Below is a small trained network, with its code and all its weights. Each question gives an input and a class and asks what happens when units are switched off, that is, made to give their printed mean instead of their output.

import numpy as np


def w(rows, s, z=0):
    codes = np.array(rows[::2]) - 128.0
    scale = np.full(codes.shape[1], s)
    scale[-1] = z or s
    return codes * scale


def norm(h):
    return h / np.sqrt((h * h).mean(-1, keepdims=True) + 1e-5)


def f(y):
    return np.maximum(y, 0)


def log_softmax(a):
    a = a - a.max(-1, keepdims=True)
    return a - np.log(np.exp(a).sum(-1, keepdims=True))


def net(x, mask):
    res = np.array(x, float).reshape(1, 5) / 4 @ E
    u = 0
    for l in range(4):
        y = f(norm(res) @ A[l][:, :-1].T + A[l][:, -1])
        res = res + np.where(mask[u : u + 9], y, B[l][:, -1]) @ B[l][:, :-1]
        u += 9
    return log_softmax(norm(res)[-1] @ U[:, :-1].T + U[:, -1])


A, B = {}, {}
E = w([
[109,175,70,247,237,54,120,137,46],'x0',
[139,84,30,10,127,138,121,156,121],'x1',
[28,233,86,107,111,105,65,19,112],'x2',
[100,71,198,74,139,45,100,100,205],'x3',
[160,161,108,152,74,29,212,154,255],'x4',
],0.0079)
A[0] = w([
[154,112,103,146,90,169,128,182,177,46],'L0N1',
[194,138,113,118,148,91,169,121,130,2],'L0N2',
[121,49,181,156,180,34,138,162,126,56],'L0N3',
[140,154,64,169,149,122,181,230,153,75],'L0N4',
[174,200,27,209,156,123,172,198,106,105],'L0N5',
[107,144,182,161,143,134,93,126,127,50],'L0N6',
[150,12,81,131,132,199,128,200,4,72],'L0N7',
[130,71,148,138,121,35,71,138,183,10],'L0N8',
[80,255,135,113,162,102,134,68,77,130],'L0N9',
],0.0074,0.0028)
B[0] = w([
[130,125,100,103,175,113,81,115,63,177],'L0N1',
[111,172,110,103,171,155,128,141,124,150],'L0N2',
[123,54,119,204,123,121,89,166,144,203],'L0N3',
[165,132,101,137,88,125,157,113,50,213],'L0N4',
[138,78,82,126,61,31,132,163,132,255],'L0N5',
[120,112,146,137,119,157,117,94,96,156],'L0N6',
[112,158,161,121,155,245,148,99,186,247],'L0N7',
[119,103,149,95,148,89,190,147,183,180],'L0N8',
[139,107,133,146,94,128,84,57,147,235],'L0N9',
],0.011,0.0058)
A[1] = w([
[140,160,21,188,145,73,160,205,87,106],'L1N1',
[174,179,1,171,172,178,206,159,93,2],'L1N2',
[173,242,140,173,135,13,182,160,85,104],'L1N3',
[87,128,71,138,183,179,5,76,86,142],'L1N4',
[125,67,85,94,87,216,108,230,103,126],'L1N5',
[95,171,98,162,20,159,120,98,116,164],'L1N6',
[193,108,159,62,174,204,139,241,64,120],'L1N7',
[101,208,195,223,161,102,140,128,161,97],'L1N8',
[69,138,37,41,138,84,91,141,111,135],'L1N9',
],0.0091,0.0024)
B[1] = w([
[155,184,169,198,139,165,158,156,174,255],'L1N1',
[138,58,150,154,88,8,95,124,143,210],'L1N2',
[29,96,78,100,138,200,95,243,165,215],'L1N3',
[173,171,116,164,148,132,145,63,85,254],'L1N4',
[130,100,119,99,169,110,165,174,47,250],'L1N5',
[166,158,68,166,132,118,106,113,88,235],'L1N6',
[146,69,183,169,92,194,178,72,131,240],'L1N7',
[116,101,150,91,120,134,12,151,144,173],'L1N8',
[110,163,125,149,151,108,194,81,110,207],'L1N9',
],0.014,0.0064)
A[2] = w([
[165,99,114,21,94,39,95,94,141,95],'L2N1',
[244,66,114,93,146,147,201,135,74,84],'L2N2',
[181,123,101,137,189,200,58,98,118,173],'L2N3',
[173,153,151,206,45,40,49,159,189,146],'L2N4',
[75,198,126,2,49,154,140,133,164,31],'L2N5',
[104,83,206,53,189,83,203,101,134,102],'L2N6',
[138,147,19,154,102,108,118,212,132,2],'L2N7',
[175,114,77,22,82,106,144,107,129,186],'L2N8',
[134,15,203,160,79,77,67,157,68,136],'L2N9',
],0.011,0.002)
B[2] = w([
[175,146,163,143,117,197,204,173,146,164],'L2N1',
[133,73,184,30,150,122,38,195,190,254],'L2N2',
[159,205,154,188,83,137,157,147,150,206],'L2N3',
[41,93,73,36,185,248,127,127,121,242],'L2N4',
[144,225,210,156,133,122,153,110,27,152],'L2N5',
[163,124,141,203,121,149,248,116,115,200],'L2N6',
[79,91,117,243,141,195,194,167,115,214],'L2N7',
[111,140,162,111,198,41,109,96,93,170],'L2N8',
[144,137,57,124,44,44,107,91,112,233],'L2N9',
],0.012,0.0094)
A[3] = w([
[122,78,174,76,206,110,228,156,186,183],'L3N1',
[247,91,195,153,132,92,111,188,110,96],'L3N2',
[59,180,151,46,159,151,114,144,168,40],'L3N3',
[178,77,101,71,25,57,147,82,92,5],'L3N4',
[178,254,72,124,99,109,61,104,57,168],'L3N5',
[88,150,212,72,76,65,194,144,66,76],'L3N6',
[164,82,71,204,91,122,191,163,211,162],'L3N7',
[153,28,113,83,96,92,82,150,178,23],'L3N8',
[21,94,168,129,194,103,26,97,174,11],'L3N9',
],0.011,0.0013)
B[3] = w([
[81,204,55,142,164,131,80,104,90,243],'L3N1',
[123,131,140,23,40,57,101,122,154,230],'L3N2',
[217,58,143,55,174,172,100,142,137,142],'L3N3',
[158,87,93,174,191,112,154,204,151,184],'L3N4',
[95,169,132,165,127,68,8,70,182,220],'L3N5',
[170,86,61,137,175,99,149,149,193,178],'L3N6',
[42,113,89,131,158,119,53,115,134,254],'L3N7',
[156,108,179,171,37,70,110,170,75,208],'L3N8',
[217,122,201,157,62,74,163,142,83,149],'L3N9',
],0.013,0.0097)
U = w([
[126,217,139,189,112,86,74,22,121,212],'0',
[159,121,232,64,79,221,137,112,127,128],'1',
[158,193,170,103,155,83,253,96,131,3],'2',
[29,111,69,183,120,148,132,177,145,98],'3',
[144,52,158,92,53,42,94,165,127,196],'4',
[134,162,120,46,188,99,143,103,136,52],'5',
],0.013,0.0037)

Each question gives the input, the list of numbers given to net, and the class t.
The units are the neurons (one row each of A and B). Each row of codes is followed by its name. A weight is (code - 128) times the scale printed after its matrix; where a second scale follows, it is the last column's (A, B and U).
mask holds one flag per neuron, layer by layer. A switched-off neuron (its flag False) gives its mean, the last column of its row in B, instead of its output. The means were averaged over made-up inputs and are rounded, as every weight is.
A unit's drop is (log p(t) with every unit on - log p(t) with that unit switched off) / (log p(t) with every unit on - log p(t) with every unit switched off).
The circuit of an input: a set's keep is (log p(t) with only the set's units on - log p(t) with every unit switched off) / (log p(t) with every unit on - log p(t) with every unit switched off). Starting from the 12 units with the biggest drops (on a tie, the unit counted first), units are removed one at a time, each time the one whose removal leaves the highest keep (on an exact tie, the one counted first), for as long as the keep stays at least 0.8.
circuit, biggest first: the units of the circuit, biggest drop first
k most important neurons: the k neurons with the biggest drops, biggest first
k most important neurons of layer l: the k neurons of layer l with the biggest drops, biggest first
drop of u: that unit's drop, to one decimal
input [-4,-4,-6,4,-7], class 1: 4 most important neurons of layer 1 -> [L1N2; L1N7; L1N8; L1N6]
input [-7,-8,3,-5,5], class 1: circuit, biggest first -> [L2N4; L1N8; L3N3]
input [-7,-4,2,6,7], class 2: 2 most important neurons -> [L2N5; L2N6]
input [-2,7,-6,6,-7], class 1: circuit, biggest first -> [L0N7; L1N7]
input [-4,1,-7,-5,-8], class 1: circuit, biggest first -> [L0N7]
input [1,-2,3,6,-1], class 4: 3 most important neurons of layer 2 -> [L2N9; L2N7; L2N4]
input [-5,-2,2,0,-7], class 0: 2 most important neurons -> [L2N4; L1N4]
input [-8,0,-2,-8,-4], class 1: 2 most important neurons -> [L0N7; L0N5]
input [-2,5,-5,-3,-3], class 1: 2 most important neurons -> [L0N7; L0N5]
input [-1,-6,-2,0,2], class 4: 2 most important neurons -> [L1N8; L0N5]
input [1,-5,4,5,1], class 4: 3 most important neurons -> [L0N8; L2N9; L1N8]
input [6,-2,7,-3,3], class 3: 2 most important neurons -> [L0N5; L1N3]
input [-3,6,-3,6,-8], class 1: 3 most important neurons -> [L0N7; L0N5; L1N2]
input [3,6,-1,-7,-4], class 4: circuit, biggest first -> [L1N2]
input [-8,-4,-4,2,-8], class 1: 2 most important neurons -> [L0N5; L0N7]
input [2,5,-4,7,5], class 3: 2 most important neurons of layer 1 -> [L1N7; L1N5]
input [-7,8,2,-4,1], class 5: 2 most important neurons of layer 1 -> [L1N9; L1N2]
input [-4,-3,0,4,2], class 5: 3 most important neurons -> [L1N7; L2N7; L1N2]
input [-2,4,-5,-2,-5], class 1: drop of L0N7 -> 0.7
input [-1,7,-6,-5,0], class 4: drop of L1N2 -> 0.1
input [-3,3,2,3,-2], class 2: most important neuron -> [L2N6]
input [3,3,-3,-7,-1], class 4: drop of L0N7 -> 0.6
